Below is a small trained network, with its code and all its weights. Each question gives an input and a target symbol and asks what happens when units are switched off, that is, made to give their printed mean instead of their output.

import numpy as np


def w(rows, s, z=0):
    codes = np.array(rows[::2]) - 128.0
    scale = np.full(codes.shape[1], s)
    scale[-1] = z or s
    return codes * scale


def f(y):
    return y / 2 * (1 + np.tanh(0.7978845608 * (y + 0.044715 * y**3)))


def softmax(a):
    e = np.exp(a - a.max(-1, keepdims=True))
    return e / e.sum(-1, keepdims=True)


def log_softmax(a):
    a = a - a.max(-1, keepdims=True)
    return a - np.log(np.exp(a).sum(-1, keepdims=True))


def net(x, mask):
    ids = ['ΔΘΨγητ'.index(c) for c in x.split()]
    T = len(ids)
    res = E[ids] + P[:T]
    u = 0
    for l in range(2):
        r = res
        for j in range(2):
            rows = slice(2 * j, 2 * j + 2)
            q, k, v = (r @ M[l][rows].T for M in (Q, K, V))
            z = softmax(np.where(np.tri(T) > 0, q @ k.T / 2**0.5, -1e9)) @ v
            o = O[l][rows]
            res = res + np.where(mask[u + j], z, o[:, -1]) @ o[:, :-1]
        u += 2
        y = f(res @ A[l][:, :-1].T + A[l][:, -1])
        res = res + np.where(mask[u : u + 4], y, B[l][:, -1]) @ B[l][:, :-1]
        u += 4
    return log_softmax(res[-1] @ U[:, :-1].T + U[:, -1])


Q, K, V, O, A, B = {}, {}, {}, {}, {}, {}
E = w([
[151,62,160],'Δ',
[164,54,165],'Θ',
[104,246,128],'Ψ',
[246,224,177],'γ',
[43,130,128],'η',
[205,92,3],'τ',
],0.018)
P = w([
[178,254,39],'0',
[210,210,61],'1',
[211,183,76],'2',
[204,158,91],'3',
[192,141,99],'4',
[180,127,110],'5',
[168,110,120],'6',
[160,95,133],'7',
[150,79,142],'8',
[138,65,152],'9',
[115,57,160],'10',
[108,57,164],'11',
[130,74,172],'12',
],0.0068)
Q[0] = w([
[124,97,138],'L0H1',
[177,31,165],'L0H1',
[117,92,150],'L0H2',
[197,7,213],'L0H2',
],0.014)
K[0] = w([
[100,133,119],'L0H1',
[83,30,83],'L0H1',
[100,131,134],'L0H2',
[96,146,252],'L0H2',
],0.022)
V[0] = w([
[156,133,57],'L0H1',
[116,141,219],'L0H1',
[205,180,183],'L0H2',
[247,88,84],'L0H2',
],0.015)
O[0] = w([
[211,103,3,171],'L0H1',
[24,106,179,96],'L0H1',
[156,46,104,215],'L0H2',
[201,125,194,251],'L0H2',
],0.0077,0.018)
A[0] = w([
[74,56,133,248],'L0N1',
[190,115,148,89],'L0N2',
[176,160,252,108],'L0N3',
[86,70,131,255],'L0N4',
],0.012,0.0082)
B[0] = w([
[190,74,222,157],'L0N1',
[3,80,121,254],'L0N2',
[18,152,233,217],'L0N3',
[254,62,223,157],'L0N4',
],0.0091,0.02)
Q[1] = w([
[190,167,146],'L1H1',
[114,87,139],'L1H1',
[158,83,123],'L1H2',
[3,156,84],'L1H2',
],0.012)
K[1] = w([
[255,120,217],'L1H1',
[248,9,157],'L1H1',
[81,60,143],'L1H2',
[40,111,219],'L1H2',
],0.0063)
V[1] = w([
[134,98,183],'L1H1',
[127,28,1],'L1H1',
[16,50,176],'L1H2',
[178,178,206],'L1H2',
],0.005)
O[1] = w([
[196,170,69,201],'L1H1',
[170,148,169,254],'L1H1',
[79,154,99,188],'L1H2',
[255,77,189,95],'L1H2',
],0.0078,0.011)
A[1] = w([
[130,247,87,140],'L1N1',
[223,51,107,90],'L1N2',
[61,138,87,85],'L1N3',
[60,127,229,252],'L1N4',
],0.013,0.0046)
B[1] = w([
[176,157,74,130],'L1N1',
[88,162,128,211],'L1N2',
[71,151,251,130],'L1N3',
[148,105,109,253],'L1N4',
],0.019,0.036)
U = w([
[124,167,197,164],'Δ',
[64,109,91,143],'Θ',
[187,157,133,172],'Ψ',
[10,82,201,5],'γ',
[109,189,205,156],'η',
[179,79,133,155],'τ',
],0.011,0.013)

Each question gives the input, a string of symbols that net reads in full, and the target symbol t.
The units are the heads (2 rows each of Q, K, V and O) and the neurons (one row each of A and B). Each row of codes is followed by its name. A weight is (code - 128) times the scale printed after its matrix; where a second scale follows, it is the last column's (O, A, B and U).
mask holds one flag per unit, layer by layer, with each layer's heads first. A switched-off unit (its flag False) gives its mean, the last column of its rows in O or B, instead of its output. The means were averaged over made-up inputs and are rounded, as every weight is.
A unit's drop is (log p(t) with every unit on - log p(t) with that unit switched off) / (log p(t) with every unit on - log p(t) with every unit switched off).
The circuit of an input: a set's keep is (log p(t) with only the set's units on - log p(t) with every unit switched off) / (log p(t) with every unit on - log p(t) with every unit switched off). Starting from all 12 units, units are removed one at a time, each time the one whose removal leaves the highest keep (on an exact tie, the one counted first), for as long as the keep stays at least 0.8.
circuit, biggest first: the units of the circuit, biggest drop first
unit that matters most: the unit with the biggest drop
top k neurons: the k neurons with the biggest drops, biggest first
top k neurons in layer l: the k neurons of layer l with the biggest drops, biggest first
which heads matter: for each layer, one digit per head in row order, 1 if its drop is at least 0.15 and else 0, layers parted by /
input γ Δ γ Θ γ, target γ: which heads matter => 10 / 00
input Θ Ψ τ η Δ Δ Ψ Ψ Θ η Θ τ γ, target τ: circuit, biggest first => (L1N2 L1N4 L0N3)
input Θ Θ γ γ Δ, target γ: unit that matters most => L1N2
input Δ Ψ Θ η, target Δ: top 2 neurons => (L0N2 L1N4)
input Θ Θ γ Δ η Ψ, target Ψ: top 2 neurons in layer 1 => (L1N1 L1N2)
input τ Θ Θ Θ τ Θ, target Θ: top 2 neurons in layer 1 => (L1N4 L1N3)
input γ γ Θ Δ Θ Θ Δ γ Ψ Δ Ψ Θ, target η: which heads matter => 01 / 00
input Θ γ Δ, target γ: top 2 neurons in layer 0 => (L0N4 L0N1)
input Θ η Θ Θ Θ Δ γ, target γ: circuit, biggest first => (L0N3 L0H1)
input Θ Θ Δ τ Δ γ Θ Θ Ψ, target τ: top 3 neurons => (L1N4 L0N2 L1N2)
input γ Θ Ψ Θ, target η: top 2 neurons => (L1N2 L0N3)
input γ γ η γ γ Θ η Θ Θ, target Δ: which heads matter => 11 / 11
input Θ η Δ η Θ, target Δ: top 2 neurons => (L0N2 L0N3)
input η γ η Ψ Θ Δ, target η: top 4 neurons => (L0N2 L1N2 L0N3 L1N4)
input τ γ η, target τ: unit that matters most => L1N4
input Δ Δ Δ Θ Θ Θ Θ Δ Θ γ η Δ, target Δ: circuit, biggest first => (L0H2 L0N2 L0N4 L0H1)
input Ψ Θ τ τ Δ Θ Θ Θ Θ Θ, target τ: circuit, biggest first => (L1N4 L0H1 L1N2)
input γ Θ τ η γ τ Θ τ Ψ, target τ: which heads matter => 01 / 00
input τ τ Θ γ γ Θ Θ Δ Θ Θ Δ Δ, target τ: which heads matter => 10 / 00
input γ Δ Θ Θ γ γ η, target η: unit that matters most => L1N2
input τ τ Θ γ Θ Ψ τ γ, target τ: which heads matter => 00 / 00
input Δ Θ Θ Ψ Θ Θ Δ Θ Δ γ τ Θ, target Θ: circuit, biggest first => (L0H1 L1N2 L0N3)
